Each row has a class, written after it.
[ -98   13  -28  169   18   -6   -1   40    1 -115  -13   12  -20  110
   86  -94   47   88   -3  -51  -12  -61   25  -81  -53  -14   42  -13
 -113   56   79  100   77]
j585
[  11   64 -125  -37  -45  -38   78 -131  253  164  153 -557  -48 -128
  168   24  121 -190  -70  108   80  136 -244  137 -153  -59    7   27
   93 -126 -162  -40  104]
j908
[ -24  -77  -99   12  -82 -274    8  -16 -100   13 -174  156   47   53
    5   50 -111  124  -60   18  -55 -141  -18  -97   67  -58   15  -43
  -14  -79   70    3  -53]
j666
[  95  -96  287   78  -50 -138  -35  -67 -139 -232   -3  -55 -218  -82
  -37  118 -316 -131  -41  -36 -176   67  137 -209 -299  -59   78 -137
  -27  198   97 -192 -187]
j517
[  53  -83  -85   23  -62 -242   27   -2  -40   91 -185  101   26    8
   21   38 -146   70  -33   78 -100 -108  -45  -59   18 -120   45  -61
   27  -86   27   11  -49]
j932
[  13 -113  -98   53  -93 -257    3   20 -151   24 -196  208   52   32
   -5   98 -114  118  -44   10 -103 -131  -39  -98   55  -82    7  -74
  -16  -69   69   56  -47]
j666
[ -95   40   28  123    9  -94  -51   54  -71 -191   11   71  -86   57
   82 -187    5   75   -2  -75  -19  -65   92    0  -37   74  102  -27
 -158  -98  -27  134  -54]
j897
[  33  -53  165  -12   65 -231   33 -173  -24   94   39 -440  -94  -83
   42   -7 -130  101  -41   13 -189  -44  -14  -32  -78    4  -41 -145
   91   46  151  -30  -31]
j585
[  84  -98  264   -9   10 -123   16 -183  274   -3 -103   -8  112 -136
   -7   60  -64 -326  -35   71 -100 -162  -89  135    5  113 -120  -27
   -4 -172 -221  -36 -116]
j517
[ -30   59   84  112   10   43  117  145   48 -305  -74  192   -8   73
  124 -168  114  162   -9   -8   84   -9  -15  -40    1   -8   17   13
 -155   97    9  143   48]
j35
[-114 -356   98   71 -178  253  145  463 -320  -48 -143  -53  -55 -253
  312 -109  339  297   -2  179  -26  245 -263  568  187 -176 -359 -310
 -199  660  242  390  -82]
j932
[ 274 -100 -104  161 -369  216   -7   61   98  -24  -45   94  -11 -269
   -6  192  101 -233   38   17  245 -177 -149   56  -11 -103 -161   62
 -117 -273 -403  186  -61]
j666
[  -4  -81  104   15  221  -82  109  -38  -76 -182  -17 -119 -114  137
 -137  -45  -64  -16  -71  117 -255  180  340   12  -12   66  148 -141
  -24  241  224  -74   85]
j585
[ -28   70  -24    9   -6  148  346 -302   64  -52  199  242  -84  127
 -239  419  -11 -266    0   97 -327  268  -55 -159 -422  -26   41 -149
   94  -80  -60    1 -109]
j35
[  -6  -29  207   89  141   11   61 -243  121  -47   52  -23  -79   39
  -62   75   32 -252 -115  178 -299  226   -5  -15 -165   -1  119 -179
   71  143   18  -28  -92]
j932
[ -85   29   41  158   46   37   93  118   53 -221  -17  147 -141   45
  108  -33    4   16   49  -17   82  -28   -8   11 -122   28   51  -30
  -23 -131 -109   76   69]
j908
[ 109 -152   98  175  117  -24  185  420 -351 -559 -128  575 -114  377
   16 -267  123  240  164   84 -361  493 -398 -199  295  -99  348 -184
  -82  -21  -79    8  346]
j707
[ -46  103    0   85   -4  -30 -146  -51  368  112 -137  765  243   30
  235   17 -143 -344   46 -209  142 -419 -545 -277   -2  -60 -321   66
  165 -320 -510  114   -5]
j306
[ -43  -38  -11  105  -93  -60   33   72   81 -146  -43  119  -23   26
   80 -104  -18    1    3  -40   43  -49  -33  -45  -61  -24   95  -16
 -148   12  -57   33    8]
j614
[  52 -649   26  -73    0  197  -34  459 -228 -224 -156  158   56  283
 -112 -181 -151   -2   30    8  -99  187 -147 -171  382   57  313  357
 -332   36  -93    4    3]
j35
[ 486  283  270  -31  255 -215   30  -89  247  231 -110 -513   34 -260
  -84   90   90 -232  358   83  -38   71 -872  402  151  153  -37 -236
  251 -196 -107 -296  -59]
j12
[ -13   67   55   62   -8   24   32   15  155 -157  -15  156   20   52
   92 -104    5  -80   60  -73   73  -30 -104  -47 -104  -31   29  -10
  -50   18 -126   20   22]
j614
[-105   87 -257 -194   89  -30   34  -84  210  101  194  197  -59   40
 -251   56  -79 -136 -198    4  141  135  185   20 -172  302 -163  132
  -55  -97  -20 -204 -162]
j306
[-147  -75  -59 -152   68 -167   85   14  -61   20   46 -246 -109   10
   88  -54 -138 -138  -45   -1  -17   32  -10  220  -26   40 -141   29
  -71  -31   35   31  -14]
j12
[-226  281   47 -222  206   38  280 -353   53  -95   43  232   -6  140
 -219  434   -6 -421   40   73  -26  -17  347  333  -86  135 -268   35
  274   10 -155 -324  -96]
j585
[-146 -411   -8 -155 -222  -64   68  170 -233  -70 -302   76 -171  -24
  165  -29 -115  475 -199  215  109 -253  259   79  146 -198  207 -106
   31  -86 -226  159 -100]
j614
[ 204  -19  481  109  262  194 -228  187 -446 -491 -540  501  102  300
  193  222 -349  217  -87 -190  -48 -411  -79 -424 -143 -320  243  -63
  172  145 -160  156   -9]
j614
[  33  -81 -305   19  -71 -165 -198   45  114  101 -144  -99  -87   26
  117  183 -182 -144  -75   28  221  -71  103  -77 -307 -167   88   44
  -29  -55   46  -54  121]
j517
[  42  -81  -66   40  -63 -230  -54   30  -41   42 -192  196   43   15
   13   -4 -125   38    2   27  -83  -63  -84  -41   18  -67   29  -74
  -37  -63   12   -2  -81]
j932
[-129  128  260    2   36 -111    8 -132 -296  -78  -66 -201 -131  -78
  130  115 -109   25  -71  -85  -61 -102  126  175  -53  -11  -67 -200
   58  344  243   53 -155]
j12
[-104 -198   55 -183   33 -168 -155  368 -221   30  -53  464   69  153
   66 -396 -337   31  125  -76 -210   73 -536 -465  210 -345   63  259
   80 -269 -489 -244   40]
j12
[   3   39   76   89   89   85  180 -177   31 -199  135   63 -102 -120
  -79  200  -73 -274 -105   11 -217    9  188   27 -237  150  -38 -207
   96   -8  -76   50  -46]
j707
[ 179 -124 -130 -312  351 -354  400  -30 -348 -146 -363  105 -154  421
 -112   34 -467   72 -131  177 -250  -67  -73   75  320   28  166 -265
   27 -256   42  326  112]
j35
[   3 -132  -47  -11  -66 -219   26   52 -102  -22 -185  190    2   57
   45   39 -105  189  -79   62  -95 -122   92  -41   31  -80   89  -72
    3  -51   21   67  -64]
j897
[-140   72 -131 -238   98 -249 -133 -146  113  -13  121 -255 -120   39
   90 -115 -143 -166 -123  -59  201   -8  294  152 -262   87 -125  235
 -111 -214  -95   39  -53]
j897
[  64    6 -239   80  -51  -97  -84  157 -119  326   46  262  -39 -130
 -100  100    2  120  -30  -19    2   79 -260   31  -76  -43 -220  -52
  103 -138 -265  -54 -191]
j666
[  88    1  -65   25   91  -45  -36  -52  139  100  143 -286  -36  -69
   13   94  170 -325   72   24    4  158 -261  285 -141   86  -92  120
  -86 -162 -152  134  -52]
j897
[-126   -7  118  338 -126  -73  139  347 -203  -39 -151 -466 -231 -226
  399 -259   73  -49  257  175  -76   11 -780  423  155 -327   80 -182
 -294   68  -18  140   47]
j932
[-159  157  145   83   72  201  123  -88 -147 -251  149 -128 -256  -49
  -19  197  -21 -136   -3   -7 -102   67 -140   18 -125  120    8 -378
   65   45  165  -56   15]
j908
[   6 -106  -83   61  -65 -276    7   40 -105  -29 -238  274   28   48
    6   46 -155  130  -85   26  -94 -106   35  -81    3  -38   58 -109
  -33  -53   26   12  -53]
j666
[ 146   29  -44  187 -159  -34 -242  110  -57  -67  227  388   38 -325
 -392  137   86 -277  101 -131 -132   27 -104 -255    8   66 -314   20
 -300 -250  -30   29  -72]
j35
[ 381 -222   93   99 -184  574   84  220  169  -98   20  130  -41 -258
 -215  122  118 -209   60  142  142 -202 -164   98  274  109  -25  -24
   48 -356 -614  -62 -184]
j897
[-161  119   70   85   68 -177   64  -48 -114 -102  106  228  -71  -37
  -61 -107   39  -53  -92   32 -298  139  -14   31  -77   90  -54 -234
  -49  -40 -121   11 -108]
j517
[-128  494 -100 -561   27  261  366 -137 -245  -18 -131  676 -147 -157
 -323  273 -177  218  -40  126  277  -85  729  228 -264  -97 -244 -147
  315  140  -88  129   20]
j585
[ 252  244 -188  112 -105 -131  -39   -1  490  194  145  349   92 -136
  -40  -18  -24 -194  -28 -105   84  169 -235 -191 -337   57 -233   14
  108 -147 -360 -367  -42]
j306
[-191  229  268  123   54  -19   93 -165 -128 -119   10    2 -120   21
   34   49    4  118  -35   30 -158   50  114   81 -172  -82   12 -293
   53  179  154  -24 -139]
j908
[  25   30   62  105   97   24  108  120   20 -192  -41   -7 -103   53
   38  -82  -20   87  103   -3   38  -22  -17   27  -77   15   30  -60
  -75   -3   21   52  -34]
j35
[  -9 -119  -74   -7  -73 -206   18   39  -48   82 -186  121   48   44
   29   60 -136  129  -29   44  -68 -131  -10  -94   60 -137   40  -34
   -8  -51   26   36  -12]
j35
[ 239    9  -35 -304    2   65  149  150 -140  466  -63 -227  188 -156
 -258   20  -81 -203  395  199 -190  248 -299  337  422 -358 -109  -62
  304  463   13 -510 -233]
j897
[  57  105  307 -183   62  -83 -396  -79 -113    3  -48  389  137  -38
   -9  -59 -236   78  -35 -270   50  -47 -136 -511   -6  -98 -100   83
  213  354  -52 -185 -261]
j35
[  -8  -36   17  148   23  -23 -104   43   64 -120   34   61  -49   62
  112 -158  -64   32   42  -86   15  -17  -44 -152  -89  -26   84    2
  -15  -94  -78    5   14]
j707
[ -76   44   41  132   30   -4   32    5   31 -146   35  169 -104   91
   -4  -98  -32  -23   37  -63  -51   35  -40  -36  -99   63  113 -169
  -85    8  -33   15  -33]
j614
[-107  151  -19  107   33  -78   74   51  -27 -137   11  106 -108   81
   57 -202   60  117  -13    7   32   47  100   35 -123    1   71  -25
 -141  -49   -3  149   46]
j517
[  30  -67 -161 -105   46 -118   64  -64  334   67   17 -315   79  -52
   77  -72  160 -150 -102  142  125  187  -44  230 -244   61   -8  256
 -134  -56 -100   81   10]
j666
[  62  133    5  175  113 -218  -73   63  113  -39  125 -333    8 -106
  -25 -252   41  -69  -46   -8  -16    6 -170   44   37   33  -92   57
 -236  -28   47  -65 -163]
j908
[ 248 -517  201  -26   -8  -20 -347 -157  308  415   -3 -899  102    0
  229  119   66  -26  -55   80  -68  359 -338  -58 -517 -244  187  308
   -5  183    5   27  -67]
j585
[  38   75   50  155   18  -53   60   89    8 -191  -68  248   25   96
  118 -133    5  105    9  -86   12  -83  -78 -130  -68  -25   -1   34
  -46  -14 -112   87  -89]
j306
[ -26 -148  -65    5 -129 -192   -6   81  -91   45 -172  265   47   40
   39   29 -128  157  -31   16 -106 -116   51 -110   52  -93  106  -39
   -2  -36   32   31  -14]
j897
[  94  -99  195   91 -318   74   66  131  361   50 -165   75  192 -330
   35 -183  138 -428  358   91  159  -65 -390  228  343  -65   79  220
 -176  163 -255 -155  -59]
j517
[ 101  341    8  263 -205  -16  171   -1  124  -45  -33  757  240 -153
  -79  136  227 -168  165 -132  -60  -58 -381  100  120  114 -248 -162
   93 -126 -473 -111 -213]
j908
[ 286  133 -106  116  -94 -116 -142  -47  104 -352 -162  426  104   83
  -78 -106  -24 -208 -248  -65   89 -201  -50 -170   34   43   92   -3
 -359 -482 -485  277   37]
j614
[  61 -135  325   40  184   40  107  249 -312  -91 -411    2  -60   68
  254   69 -138  142  350   53 -155   68 -473  199   37 -282  187 -356
  124  718  434  135  -91]
j897
[ 205   19 -138   98  -22 -190 -140 -128  299  157  150 -244  150 -120
  -61   -6  -29 -315   50  -77  -44  -74  -46 -102 -217  -15 -187   71
   -5 -166 -134 -130 -194]
j517
[ -36 -111  -90  -17  -92 -230  -10   73 -140   -8 -195  229   27   68
   18   28 -143  137 -124   11  -67 -133  118  -59   64  -86   29  -49
  -61  -63   41   55  -11]
j12
[ 112  183 -190  -65  213 -149 -120   84  -48  -17 -330  472  255  168
  199   13 -117  -26 -123 -163   -4  -14  303  249 -287  -56 -254 -175
  129   39 -404  175   20]
j35
[ 133 -433  320   43 -153  421  -79   80  328  -61 -165  245   42 -124
   69  132  -96 -341  183   -3  121 -210 -391  104 -118   91   -5  115
  -39 -517 -828   75 -245]
j35
[  34  -26  146 -303  -17  120  309   40 -243 -480  -60  508 -223   75
  216  -97 -261  177 -221 -106  168  -52  599   82 -353   -5 -189   87
  154  -18 -643  364 -221]
j897
[ 101   27  307  265    0  295  142 -187  218  -32  270  116 -108 -227
  -35  261  199 -519  256  -51 -142   53 -131  241 -263  117 -250 -126
  170  -31 -395  123 -286]
j897
[-250  -97 -157   96 -279 -180 -388  -96  -84   71 -185  267   97   84
  -64  340 -122 -581  190 -159  176 -284  -97  -72  329 -123   27  191
 -283   96  342 -104   -5]
j12
[  -3   60  180  137 -275  -29   84 -119 -255   53  -48  194  106 -136
  -28  209 -184  -13  -95  -91 -272 -117  119 -238 -140 -235  -44   15
   39   89  -22  -22  -41]
j666
[  90    6 -270    1 -162  -77  -86  -59  162  236  140  -93  102  -72
   -2   36    7  -72  -61  -17   63  -98 -321 -325 -221 -200  -65  230
  -71 -349 -140  164    8]
j517
[  34 -132  -87   46  -80 -233  -28   32  -89   48 -200  104   49   56
   40   51 -167  142  -34   26  -88 -104  -28  -59   69 -123  112  -58
  -20  -54   87   -3    2]
j707
[ -81  234  290   20   69  -85  131 -120 -241 -230  -69  251   59  -10
   23   85 -196  -73  -53 -128 -233 -244   35 -141   66  -46 -158 -128
   94   66  -37    5  -49]
j35
